Each row is followed by its class.
[ 280   -3  261  190  -49  204  381   26  395  -19  -67  377 -105 -188
  388 -175 -431 -328 -275 -411   10 -140  711  322  -53 -221 -176  190
  151 -481 -535    9   -8 -226 -118   -8 -153 -100   -9  633  711 -398
 -430]	z314
[  81 -616 -478  371  -16 -248  363 -777   42  141  132  -98 -220  407
 -106  154  -10 -448  424  -36  280  -75   52 -162  142 -162  238  -12
  346   46  765 -251  370  254 -143 -181    9 -434  383  260   55   81
 -308]	z385
[ 123 -447 -478  387   -7 -336  369 -628  220  143  132  -47 -210  483
   31  -10 -310 -348  287  -98   70  221  310  122  131 -141  312  -10
  341   81  818 -274  383  359 -167  -80 -103 -309  243  360   19  -52
 -277]	z614
[ 341 -497  265   75   -9  349  372 -175  -13   76  117   50  180  368
  -76 -281 -372 -441   37  147  239  595  114  450  216  -88 -157 -504
  337   81  439  -58  230  -54   62   72 -195   11 -173  269  315 -359
 -167]	z471
[ 118 -692 -426  411  -23 -222  304 -786   45  184  128 -167 -194  425
  -79  135   20 -443  371  -72  247  -10   11 -165  122 -168  207  -38
  377   32  752 -204  320  264 -192 -200  -24 -457  350  163  102  128
 -358]	z967
[ 656 -488  237 -404 -253 -103  441  -31  286  139 -155  259 -106  199
  332   75 -396 -180 -213  122   12  563  367  683  174   11  -52 -308
  193 -256  244 -129 -109  311 -187  259 -228  186 -103  497  385   86
 -213]	z42
[  74 -409 -530  340   45 -315  345 -559   60  100  156  -49 -238  473
 -193  -57 -312 -362  305  -55  122  218  146  105  152 -148  274   15
  287  199  827 -276  292  418 -151 -129  -38 -314  220  383    0  -46
 -197]	z396
[ 625 -482  220 -413 -260 -132  466   45  347  166  -49  210 -123  221
  259   61 -383 -152 -193  139  107  540  232  703  133    3 -102 -314
  163 -322  296 -127  -82  301 -136  221 -235  231  -79  492  334  131
 -170]	z396
[ 306 -452 -219 -558 -139  -22  301   70  374  155   25  108 -145  126
  136  181 -275  129   -9   57  160  270  176  729  -21  190   74 -267
   56 -452  173   29  179  213 -143    6 -174  276  -55  403  232   44
  -81]	z19
[ 608 -430  274 -332 -271 -113  396   39  462  151  -94  276  -97  202
  266  -78 -382 -142 -178  129   67  577  374  804  113  -25 -117 -292
  224 -360  345 -127   64  280  -62  215 -212  112 -135  523  314   -7
 -231]	z614
[  44 -678 -487  372   30 -313  428 -762   -2  180  109 -103 -173  395
  -62  178   14 -421  403  -59  210  -66   12 -215  131 -169  260  -59
  338   64  752 -243  244  257 -183 -137    7 -415  395  196   94  102
 -303]	z278
[ 100 -405 -550  303   58 -269  308 -581  158  110  110  -66 -262  447
  -95  -59 -385 -349  209 -135   65  172  320  142  215 -119  257  -37
  294  119  838 -340  281  439 -252 -100  -28 -369  204  358   -7  -92
 -225]	z958
[ 290 -348  322  195   50  380  329 -246  -95   77  139  -92  155  348
 -221 -385 -376 -533   30  266  242  525   52  430  112 -137  -97 -468
  345  126  448 -122  249  -98   91  -31  -84  -81 -192  272  195 -296
 -179]	z967
[ 317 -373  321  142   13  318  335 -189  -61  149  178   20  164  344
 -156 -363 -416 -508   13  229  163  575   71  537  134 -106  -33 -536
  473   11  503  -97  220  -46   92   25 -113  -32 -139  304  207 -331
 -139]	z905
[ 441 -521  -72 -487 -256  -18  420  -46  377  192  116  218 -106  156
  242  197 -429  -31  -58   -7  130  332   56  747  -46   46  -39 -169
  144 -423  105   -7  212  304  -89   57 -265  184  -75  459  352   59
  -89]	z314
[  42 -713 -485  420   39 -264  376 -754  -28  226  109 -127 -231  437
 -142  144   14 -459  446   28  184   -9   37 -128  150 -154  289  -59
  322   49  899 -195  325  288 -155 -196   33 -432  360  209   34   78
 -288]	z958
[ 397  -33  282  193 -123   93  526  -39  394   35   31  256  -86 -160
  464 -224 -433 -419 -341 -384   62  -74  730  244  -55 -214 -171  114
  143 -562 -602  -17  -11 -222 -166  -35 -221  -53   83  581  662 -410
 -438]	z314
[  94 -686 -433  438  -23 -310  398 -782   27  164  118  -68 -250  502
  -44   93   14 -460  379  -58  178   12  -25 -134  188 -189  252  -32
  320   80  813 -293  349  260 -113 -134  -24 -529  332  240   98  143
 -327]	z614
[ 663 -496  209 -400 -333  -37  445  -28  339  123 -235  350 -115  252
  274   36 -470 -150 -247   91   18  562  277  718  136   14 -132 -326
  203 -226  341 -125  -34  327 -113  287 -236  166 -154  506  340   15
 -139]	z869
[ 297 -447  271  135  -24  353  365 -252  -81   97  222   33  139  329
 -167 -328 -382 -493  -12  215  268  540  -67  445  164 -123  -70 -450
  405   85  453 -109  225  -78  147   -3 -165  -82 -139  219  170 -354
 -147]	z967
[ 331  -76  125  201 -136  301  535 -170  579  -53  -55  -21  -41  -88
  255  -90 -530  -45   16 -236   58   67  701  389  -71  130  138   39
  143 -700 -540  365   62 -188 -339  122  -91  541   74  500  251 -432
 -545]	z42
[ 442  -37  154  224 -153  266  582 -220  550   35 -131   11  -37  -21
  353 -131 -598  -79  -17 -286   50   21  725  420  -73  148  184   -1
   85 -728 -548  280   83 -192 -409  131 -126  536  130  539  233 -465
 -537]	z869
[ 425  -63  254  281 -190  271  599 -156  520  104 -105  100   -4  -69
  348 -114 -581 -137  -25 -205   76  -33  694  403  -56   63  149   69
  127 -730 -519  284  -12 -242 -313  175 -121  458   36  554  228 -505
 -538]	z869
[ 445 -368 -119 -492 -275  -54  336   81  403  293   70  135 -126  169
  302  113 -343   36  -49  -40  156  330  268  826  -72  133   33 -149
   36 -467  136  -15  222  160 -170   74 -266  194  -79  381  245  -32
 -164]	z869
[ 458 -103  145  224 -201  256  587 -138  602   33  -53    9   17  -22
  376 -204 -521  -84  -44 -259  131   -5  674  455  -68  117  155    5
   83 -706 -528  322   79 -184 -371  121 -106  543  107  453  280 -434
 -531]	z396
[ 312 -449  285  118  -23  334  378 -186  -85   86  219   48  210  260
 -131 -273 -339 -466  -11  256  181  518   93  407  131 -101 -150 -437
  479   47  428  -60  182  -46  141   85 -122  -37 -124  284  222 -364
 -144]	z42
[ 611 -555  299 -351 -326 -119  422   22  303  158 -144  322 -132  190
  275   15 -389 -187 -248  167   44  603  325  741  180  -26 -127 -354
  127 -280  323 -165  -61  291  -60  292 -233  140 -164  555  370   54
 -136]	z314
[ 493 -463 -131 -470 -222  -99  436   19  465  254   50  161  -81  166
  232  136 -367  106  -22  -54  206  200  123  728  -40  147   56 -249
   44 -387  183  -13  143  309 -213   12 -287  369  -34  390  180  -17
 -107]	z396
[ 597 -475  194 -346 -251 -131  449  -21  298  174 -129  253 -143  153
  238  -25 -415 -163 -200  146   62  491  318  685  101  -13  -42 -366
  160 -326  289 -142  -51  355 -198  218 -169  187 -176  502  334   43
 -106]	z905
[ 345 -434 -177 -546 -242  -21  296   98  321  209   69   93 -142  166
  214  226 -293   98  -56  -59  112  258  114  750  -66  167   86 -132
   42 -448  138   86  119  163 -187   44 -247  245 -120  315  230   65
  -73]	z278
[ 372 -128  230  245 -211  266  588 -147  637   67  -22   28  -51  -16
  373 -163 -588 -120  -10 -295  118    8  696  483  -56   52  193   26
  134 -795 -530  291  109 -186 -312  103 -147  478   60  492  256 -458
 -500]	z905
[ 443 -122  313  259  168  332  424 -124 -182  106  175  137  251  322
  147 -283 -288 -461 -153  236  110  299  329  458  255  -90  -26 -627
  375   64  327 -277   93 -164 -114  117 -305  -14  112  484  306 -359
 -172]	z278
[ 444 -454  -53 -411 -312  -89  405  129  299  329   86  208 -124  234
  274  179 -349    8 -106   38  159  336  223  791  -17   91   70 -143
   66 -426  194   -9  160  158  -69   94 -323  134  -70  331  237   11
 -106]	z278
[ 388  -57  275  225 -191  281  601 -174  552   25  -32    5   -8  -80
  380 -135 -542 -162    6 -229  146   83  725  412  -78   71  128   32
  111 -735 -524  276   95 -208 -287   98 -169  472   78  523  241 -465
 -538]	z385
[  52 -676 -488  415    5 -243  368 -787  -11  140  109  -77 -221  438
 -163  124  -78 -421  347    1  220    5  -27 -186  145 -188  233  -46
  396   73  769 -228  357  305 -119 -175   20 -538  305  170  143  165
 -336]	z967
[ 439  -13  253  126 -159  175  563  -42  365   13   11  404  -33 -129
  483 -155 -559 -367 -274 -395   88 -133  729  246  -58 -204 -145  137
  125 -540 -563   29   23 -147 -232   -5 -280   29   69  560  717 -370
 -411]	z385
[ 409  -48  234  213  -79  165  434  -93  397  -18  -63  363  -52 -118
  466 -186 -489 -324 -278 -384   12 -119  829  336  -67 -173 -150  142
  222 -511 -572   48   37 -191 -247   -5 -247  -47   17  548  690 -409
 -478]	z42
[  76 -476 -473  324   24 -358  293 -605  209  174  136 -135 -206  344
  -64  -19 -319 -319  297  -75  210  200  304  152  190 -146  375  -55
  292   74  785 -302  249  383 -196 -100  -69 -231  227  280 -129 -145
 -279]	z967
[ 275 -406  344  159  -26  319  434 -170   -7  152  202  -28   84  386
 -109 -296 -399 -510   -4  244  229  509   36  489  169 -100  -16 -540
  362  -30  425 -135  226  -86  132   36 -130  -11 -127  355  193 -352
 -113]	z905
[ 151 -377 -485  298   12 -306  346 -589   86  124  178  -25 -262  477
  -64  -49 -388 -422  236  -65  122  257  236   66  121 -179  253   25
  302   90  851 -314  375  387 -184 -123  -23 -349  232  390  130  -35
 -222]	z19
[ 300   14  238  150  -66  154  534  -14  388   36   27  441  -46 -183
  501 -182 -494 -305 -256 -418   40 -192  751  269 -100 -239 -135  242
  162 -478 -573  -20  -45 -213 -165   21 -182  -82   60  605  766 -373
 -453]	z278
[ 621 -550  327 -286 -317 -119  464   68  355  192 -133  345 -122  226
  315   -2 -378 -230 -222  226   34  620  365  736  130  -27 -179 -337
  212 -270  434 -131  -92  307  -33  274 -206   93 -199  482  424   64
 -133]	z958
[ 304 -348  306  191   40  357  396 -158  -85  108  212  -28  101  397
 -180 -316 -352 -510  -18  316  187  566   10  474  145  -79 -130 -577
  408   -6  423  -88  284  -45  163   19 -230   21 -128  342  165 -377
 -138]	z42
[ 366 -105  192  252 -165  300  571 -146  528   59  -35  -18  -66  -48
  424 -127 -451 -140   17 -209  101   55  640  541  -80   96  207  -23
   65 -741 -534  301   16 -262 -303  119 -137  498   51  537  284 -422
 -517]	z278
[ 393  -65  168  253 -173  278  571 -154  536   67  -53   27  -27   -5
  299 -158 -528 -116  -12 -238  128   53  647  473  -98  105  148    2
   96 -727 -546  299  106 -223 -334   94 -115  452  106  538  282 -475
 -557]	z396
[ 663 -430  301 -309 -316  -89  439   19  367  136 -183  293 -107  242
  281    3 -463 -152 -205  128   73  645  308  783  106    8 -113 -371
  221 -226  288 -139  -61  257  -86  236 -217  176 -132  486  343   93
 -165]	z396
[ 489 -497 -176 -557 -243  -99  453   42  341  256  142  171 -152  155
  299  240 -350    9  -48  -17  185  299  203  643  -39   94   35 -139
   -5 -401  137   -2  124  294 -184  105 -298  268  -40  364  296  -34
  -71]	z471
[ 368  -65  155  264 -163  266  570 -176  504   21  -74    7  -92  -34
  372 -173 -583 -146  -75 -180  125   48  772  492  -85   39  175  -31
   34 -756 -499  215  178 -214 -302   77 -130  401   57  583  278 -468
 -491]	z19
[ 240 -443  229   69  -29  341  423 -219  -34   50  276   21  101  398
 -168 -326 -438 -498  -20  197  215  601  -41  444  177  -87 -168 -464
  429   -9  440  -59  258  -57  175    8 -189  -53  -88  239  241 -315
 -111]	z958
[ 593 -513  206 -406 -306 -106  491  -12  342  137  -99  340 -106  181
  279   31 -428 -165 -173  129   78  575  223  706  131  -33  -67 -333
  197 -210  322 -149  -81  242  -62  235 -182  181 -117  445  342   77
 -102]	z278
[ 121 -620 -418  423  -39 -243  341 -816   46   90   95 -143 -191  426
   -2  157   15 -423  400 -110  235 -101  113 -188  122 -155  185   41
  302   23  702 -208  318  221 -183 -143   -9 -433  320  252   77   74
 -321]	z869
[ 319  -65  113  222 -107  254  533 -131  515  -10   -2  -38  -70 -124
  300 -155 -617  -81  -47 -275   91   37  704  454  -74   81  189   55
   52 -772 -490  270   92 -180 -423   74  -85  487   93  537  289 -447
 -492]	z19
[ 468 -436 -177 -491 -279  -43  338   48  292  243   22  157 -129  188
  224  170 -387   80  -72  -21  178  344  294  779  -61  117   65 -155
   58 -412  113   69  249  196 -174   76 -329  211  -81  285  218  -18
 -114]	z471
[ 387 -486  -65 -476 -283  -53  260   60  388  276  115  176 -107   94
  247  226 -311   79  -11   27  136  295  116  773  -51   90   -3 -137
  103 -511  146   62  180  187 -226   90 -238  192  -97  350  322  103
  -94]	z905
[ 128 -659 -477  387    1 -326  391 -801   32  160   95 -124 -217  474
 -116  176   29 -419  391  -41  299  -49   -1 -243  164 -125  219 -111
  290   76  774 -271  322  285 -197 -215   11 -458  416  177   35  106
 -303]	z396
[ 320  -67  190  126 -101  118  487  -41  351    0  103  322 -126 -176
  513 -141 -381 -392 -286 -321   72 -105  653  251  -86 -214 -170  209
  132 -578 -599   41  -28 -244 -184   10 -132  -70   53  632  864 -337
 -411]	z278
[ 410   18  307  185 -111  105  562   -3  446   97  -19  411    3 -200
  475 -178 -522 -352 -290 -329   45 -170  754  219 -126 -249 -184  193
  231 -555 -547   45    8 -211 -120  -40 -212  -24   43  548  656 -427
 -448]	z869
[  58 -664 -540  363   44 -293  326 -800   48  123  110  -62 -191  456
 -170  167   -2 -381  438  -96  252  -94  -39 -233  156 -113  272   -7
  355   48  795 -206  290  315 -151 -245   38 -430  336  108  -16  101
 -293]	z19
[ 426 -144  361  273  134  280  398  -81 -245  150  138  158  285  259
   91 -234 -283 -427 -101  329  207  306  405  411  259 -114  -20 -638
  311   44  362 -221   51 -178 -110  136 -245   42   32  528  335 -347
 -186]	z396
[ 424 -125  229  266 -236  300  614 -136  554   12    2   16  -16   48
  349 -133 -571 -215  -95 -313   41   34  693  379  -49   61   93   17
  143 -703 -482  238  101 -211 -259  135 -143  327  174  523  356 -428
 -523]	z314
[ 140 -339 -477  291   34 -368  423 -524  197  113  136 -122 -217  422
 -104  -54 -401 -314  251 -163  178  179  215  116  155 -163  298  -17
  181  186  792 -374  284  420 -181 -145  -52 -259  199  321 -105  -91
 -225]	z396
[ 307   -2  259  167  -83  109  505    8  342  -29  -13  392  -92 -245
  421 -156 -522 -361 -306 -356  -33 -124  723  245  -94 -191 -159  166
  128 -504 -534  -10  -99 -151 -187    3 -208  -84  -30  645  719 -397
 -385]	z385
[  85 -514 -523  280   31 -314  332 -633   96  140   91   53 -236  478
  -96    3 -392 -371  225  -79  101  258  119  110  253 -164  270  -37
  378  138  844 -345  300  369 -166  -99  -84 -421  199  307   40  -10
 -251]	z19
[ 645 -415  303 -358 -283 -107  400   29  396  137 -106  314 -141  159
  292  -18 -445 -128 -222  169   84  529  468  738  130  -30 -138 -298
  209 -312  346 -125  -87  314 -135  258 -254  125 -165  545  372   44
 -222]	z471
[ 485 -538 -109 -487 -229  -87  399   18  517  226  110  124 -167   88
  237  162 -322   25   23   -5  217  300   60  806  -84  123   36 -220
  100 -470  150   30  118  263 -153  -20 -285  323  -75  399  280   -3
 -109]	z967
[ 408  -36  217  211 -176  297  585 -126  550  -22  -85  145   11  -32
  374 -167 -605  -71  -65 -278   65   13  721  367  -40   91  147   51
  119 -678 -499  279   24 -177 -328  120 -145  487   79  495  258 -478
 -457]	z19
[ 344 -137  279  198 -127   77  503  -44  401    6   -2  417  -58 -173
  464 -168 -444 -340 -307 -292  -11 -128  796  210  -53 -180 -210  151
  168 -520 -475   50 -101 -208 -161   51 -201  -35   40  556  712 -403
 -376]	z958
[ 433 -453 -109 -461 -292 -124  395   81  303  323   97  141 -149  205
  243  147 -308   42  -85   52  197  353  268  734  -27   99   38 -224
  -70 -463  159  -35  240  118 -265   66 -318  268  -90  364  185   53
  -88]	z396
[ 173 -632 -381  447  -12 -261  366 -755  -25  197   83  -90 -164  460
  -45  153   80 -510  354   -4  171  -42   -1 -187  135 -146  214  -86
  354   71  762 -245  287  250 -135 -146   28 -462  401  240   95   58
 -319]	z869
[ 441  -97  355  270  130  338  393 -181 -102  161  111  177  288  309
   96 -275 -360 -441  -69  204  131  282  387  364  214  -65  -51 -590
  423   -6  328 -225  136 -154 -117  103 -229  -31   80  438  272 -396
 -255]	z869
[  -1 -480 -545  290   61 -260  280 -595  153  102  193 -117 -268  428
 -159   34 -291 -379  308  -73   85  157  173  137  126 -131  303   23
  372   70  880 -231  295  353 -172 -166   37 -382  169  366   43    7
 -250]	z278
[ 684 -435  323 -308 -339  -62  442   19  376  126  -77  309  -89  282
  309  -31 -392 -198 -238  128   77  585  379  694  106  -12 -181 -275
  233 -248  368 -126  -35  289  -95  226 -238  107 -121  528  373   64
 -185]	z396
[ 129 -436 -488  316   66 -357  381 -566  197  117  111 -170 -234  344
  -82   -6 -336 -289  325  -77  164  152  244  120  142 -104  340  -16
  288   65  756 -196  243  396 -241 -143 -123 -168  170  279 -135 -143
 -225]	z471
[ 376 -431 -155 -449 -214  -81  358   68  376  275   93  179  -84   51
  240  164 -301  125  -18   22  138  291  184  760  -70  148  101 -198
   71 -415  207   54  177  179 -199   33 -250  357  -23  286  113  -82
  -34]	z958
[ 118 -637 -396  462  -32 -255  360 -743   85  124  143 -100 -179  410
  -48   96   26 -412  379   10  240  -39   72 -135  146 -123  230  -69
  367   22  849 -158  327  218 -142 -164   64 -412  367  141  110   84
 -327]	z958
[ 291  -41  302  184 -114  127  504   -3  426   25   44  383  -38 -220
  439 -204 -420 -369 -285 -288   41 -173  744  189 -129 -196 -152  163
  177 -572 -550   79   16 -220  -72  -40 -117  -96   54  562  739 -435
 -427]	z314
[  91 -712 -519  328   27 -311  344 -720   90  197  102 -125 -215  337
 -131  220   31 -345  440  -41  296  -91   99 -110  158 -117  309 -147
  331  -17  754 -186  302  253 -214 -220  -17 -334  405  197  -32  -16
 -291]	z471
[ 481 -110  390  346  114  347  407 -199 -178  141   92  228  305  292
   69 -262 -331 -393  -90  258  111  253  342  297  227  -43  -38 -559
  457   79  399 -184  106 -164  -58  106 -267   21   84  456  198 -441
 -179]	z869
[ 376  -46  242  198 -119  165  453  -46  426   10  -44  375  -77 -135
  461 -192 -478 -308 -269 -413   57 -121  762  318  -59 -199 -134  255
  136 -542 -550   94   57 -210 -223  -32 -238  -24    2  624  685 -482
 -433]	z614
[ 618 -563  198 -311 -241 -155  376  -15  334  184 -131  280 -169  124
  286   37 -384 -157 -178  199   72  608  424  786  155  -40  -84 -346
  124 -301  374 -102  -54  301 -181  245 -281  218 -209  517  336   32
 -186]	z471
[ 246 -360  274  135   47  394  324 -196  -53   78  171   22  164  311
 -180 -290 -405 -465   18  214  160  564   13  459  151  -71 -151 -435
  550    1  471  -47  218  -94  147   15 -120 -113 -142  315  225 -325
 -190]	z869
[ 331 -403  317  131  -47  419  379 -188 -113   79  147  110  215  296
 -127 -282 -413 -460   -5  174  233  487  -68  438  152 -106 -117 -435
  370   73  438  -49  279  -34  106   32 -169   23 -187  272  229 -374
 -108]	z385
[  87 -380 -503  321   62 -302  359 -560  132  115  170  -70 -244  399
 -115   32 -322 -326  273  -24  100  171  196  122  135 -149  307  -74
  318  104  853 -296  324  331 -169 -136  -39 -270  240  402  -19  -44
 -185]	z278
[ 422 -124  331  221  131  315  384 -178 -138  176  216  154  286  326
  162 -209 -264 -383 -119  228  149  282  351  362  193  -72  -80 -492
  384   54  332 -239  184 -128 -177   82 -316  -10  186  534  302 -346
 -223]	z396
[ 714 -562  274 -327 -309  -76  442   14  300  149 -171  316 -102  181
  330   15 -394 -184 -199  187   76  576  414  714  121  -26 -148 -308
  153 -269  376  -45  -11  300 -177  253 -256  134 -201  513  490   16
 -169]	z471
[ 609 -447  295 -362 -248  -98  421   80  346  169 -155  262 -109  161
  247  -29 -402 -156 -223  112   60  598  333  757  108  -53  -96 -308
  151 -217  363 -200  -46  327 -138  207 -207  114 -189  521  359   35
 -179]	z967
[ 634 -538  216 -338 -245 -132  386  -15  358  153 -139  322 -116  157
  239   40 -380 -107 -169  160   97  573  394  719  173   -7 -107 -318
  188 -267  350  -90  -56  328 -112  240 -263  201 -138  477  309    4
 -195]	z471
[ 109 -678 -397  484  -28 -256  365 -756   -3  268   90  -65 -216  512
  -61  167    9 -508  429  -93  243  -61   51 -118  156 -219  300  -37
  272   61  774 -284  357  283 -164 -147   31 -499  327  274  124   38
 -323]	z905
[ 245  -71  223  133 -112  165  474  -54  414  -30  -14  424  -39 -175
  342 -151 -404 -315 -249 -285   68 -141  715  167  -92 -224 -210  195
  120 -406 -559   26  -32 -247 -107   -5 -161 -127    4  612  721 -425
 -428]	z967
[ 132 -429 -487  343    3 -339  393 -569  160  161  203  -55 -237  447
  -85   -7 -340 -391  239  -78  105  222  173  135  183 -188  305  -35
  312  212  882 -384  276  336 -125 -112  -39 -311  264  369  -51  -53
 -194]	z278
[ 126 -441 -482  358   19 -294  326 -565   74  141  141   -5 -262  485
 -144  -55 -330 -417  216   -5   93  247  205  164  183 -217  324  -38
  406  214  895 -348  320  357  -90 -106 -107 -339  220  402  -49  -90
 -172]	z967
[ 239 -435  238   73   52  349  348 -255 -133   26  217   60  191  362
 -139 -350 -374 -503  -11  257  113  638  -40  413  177 -100 -112 -532
  455   98  470 -110  313  -59   99   93  -81  -29  -84  242  309 -207
 -108]	z314
[ 103 -622 -512  376   62 -276  311 -768  -23  152  204 -145 -250  426
 -101  145   75 -444  437  -94  209 -104   10 -203  119 -133  290   18
  309   78  813 -197  292  325 -217 -264   -3 -470  356  229   59   43
 -286]	z471
